Below are the code and all the weights of a small trained network. Each question names an input and a class and asks about switching units off, where a switched-off unit gives its printed mean instead of its output.

import numpy as np


def w(rows, s, z=0):
    codes = np.array(rows[::2]) - 128.0
    scale = np.full(codes.shape[1], s)
    scale[-1] = z or s
    return codes * scale


def f(y):
    return np.maximum(y, 0)


def log_softmax(a):
    a = a - a.max(-1, keepdims=True)
    return a - np.log(np.exp(a).sum(-1, keepdims=True))


def net(x, mask):
    res = np.array(x, float).reshape(1, 8) / 4 @ E
    y = f(res @ A[0][:, :-1].T + A[0][:, -1])
    res = res + np.where(mask, y, B[0][:, -1]) @ B[0][:, :-1]
    return log_softmax(res[-1] @ U[:, :-1].T + U[:, -1])


A, B = {}, {}
E = w([
[114,238,34,138,142,30,40],'x0',
[18,94,15,55,189,14,204],'x1',
[191,204,192,128,153,109,25],'x2',
[133,138,92,89,48,189,78],'x3',
[173,1,127,183,112,78,67],'x4',
[215,149,62,172,94,73,205],'x5',
[201,107,22,25,185,199,52],'x6',
[207,65,83,103,159,169,174],'x7',
],0.0064)
A[0] = w([
[151,154,111,208,180,85,170,166],'neuron 0',
[132,171,149,209,33,164,136,217],'neuron 1',
[91,167,120,121,154,154,222,220],'neuron 2',
[127,153,33,50,46,155,78,217],'neuron 3',
[98,110,184,136,98,127,190,166],'neuron 4',
[55,141,92,148,95,165,34,141],'neuron 5',
[156,88,124,59,93,164,152,165],'neuron 6',
[97,33,134,253,164,42,85,243],'neuron 7',
[37,139,158,101,245,144,221,217],'neuron 8',
[162,255,142,205,193,165,134,252],'neuron 9',
[159,55,188,106,99,199,175,143],'neuron 10',
[158,128,158,127,235,153,77,126],'neuron 11',
[128,121,38,167,59,144,149,135],'neuron 12',
[148,179,150,223,102,182,159,231],'neuron 13',
[52,147,181,102,52,99,96,92],'neuron 14',
],0.0086,0.0027)
B[0] = w([
[89,135,135,118,57,63,32,184],'neuron 0',
[187,171,205,68,34,122,119,217],'neuron 1',
[44,87,117,68,119,147,58,218],'neuron 2',
[205,180,55,126,218,136,167,224],'neuron 3',
[125,41,91,119,84,195,81,201],'neuron 4',
[238,126,39,192,213,121,52,183],'neuron 5',
[166,121,74,132,143,181,202,187],'neuron 6',
[207,99,112,81,148,35,71,227],'neuron 7',
[20,90,119,158,146,160,90,255],'neuron 8',
[92,154,155,55,76,188,58,220],'neuron 9',
[135,119,133,246,57,158,158,229],'neuron 10',
[66,144,172,88,254,199,90,182],'neuron 11',
[157,176,151,58,126,84,188,182],'neuron 12',
[201,123,162,3,22,146,87,213],'neuron 13',
[119,130,95,158,172,172,50,185],'neuron 14',
],0.0064,0.0094)
U = w([
[219,152,152,112,21,38,98,31],'0',
[110,164,30,100,113,59,56,232],'1',
[142,246,38,31,158,148,186,115],'2',
[180,214,68,167,126,152,10,152],'3',
[238,24,122,229,20,171,160,38],'4',
[124,169,216,68,209,202,60,165],'5',
[142,218,190,83,21,230,100,168],'6',
[2,44,110,66,130,112,163,2],'7',
],0.0067,0.0034)

Each question gives the input, the list of numbers given to net, and the class t.
The units are the neurons (one row each of A and B). Each row of codes is followed by its name. A weight is (code - 128) times the scale printed after its matrix; where a second scale follows, it is the last column's (A, B and U).
mask holds one flag per neuron, in row order. A switched-off neuron (its flag False) gives its mean, the last column of its row in B, instead of its output. The means were averaged over made-up inputs and are rounded, as every weight is.
A unit's drop is (log p(t) with every unit on - log p(t) with that unit switched off) / (log p(t) with every unit on - log p(t) with every unit switched off).
The circuit of an input: a set's keep is (log p(t) with only the set's units on - log p(t) with every unit switched off) / (log p(t) with every unit on - log p(t) with every unit switched off). Starting from the 12 units with the biggest drops (on a tie, the unit counted first), units are removed one at a time, each time the one whose removal leaves the highest keep (on an exact tie, the one counted first), for as long as the keep stays at least 0.8.
units of the circuit, in order: the units of the circuit, biggest drop first
most important unit: the unit with the biggest drop
k most important neurons: the k neurons with the biggest drops, biggest first
drop of u: that unit's drop, to one decimal
input [6,0,-8,-4,-4,0,-7,5], class 7: 2 most important neurons	(neuron 8; neuron 2)
input [5,7,7,4,-1,-7,-1,-1], class 3: units of the circuit, in order	(neuron 5; neuron 14)
input [-4,-4,-5,2,-6,-1,8,5], class 2: units of the circuit, in order	(neuron 3; neuron 6)
input [-8,1,-5,2,-7,-6,-6,-2], class 7: 3 most important neurons	(neuron 8; neuron 2; neuron 9)
input [-8,0,2,-1,2,-5,7,7], class 4: units of the circuit, in order	(neuron 10)
input [7,-8,2,3,7,2,-4,-4], class 0: units of the circuit, in order	(neuron 1; neuron 7)
input [-4,-6,0,8,4,-4,5,-3], class 3: 3 most important neurons	(neuron 5; neuron 3; neuron 11)
input [0,5,-7,2,-5,1,-2,6], class 7: units of the circuit, in order	(neuron 8; neuron 2)
input [-4,2,3,7,1,2,1,0], class 2: 2 most important neurons	(neuron 3; neuron 4)
input [8,-2,-7,-4,2,6,2,-3], class 0: units of the circuit, in order	(neuron 8; neuron 12; neuron 11)
input [-6,-3,-5,-3,2,-6,8,-5], class 4: units of the circuit, in order	(neuron 10; neuron 9)
input [2,-4,4,6,-4,-4,-1,-6], class 3: 2 most important neurons	(neuron 5; neuron 14)
input [-3,-3,-7,1,-7,-1,8,6], class 2: 2 most important neurons	(neuron 3; neuron 6)
input [-1,1,-2,3,-5,-4,8,8], class 2: most important unit	neuron 3
input [-7,-4,5,3,6,-7,8,5], class 4: 3 most important neurons	(neuron 10; neuron 6; neuron 9)
input [1,-4,-3,-8,4,0,-6,-1], class 0: drop of neuron 7	0.3
input [4,3,4,5,-3,1,4,2], class 2: drop of neuron 3	0.3
input [0,2,-5,3,8,-5,3,6], class 4: drop of neuron 8	0.1
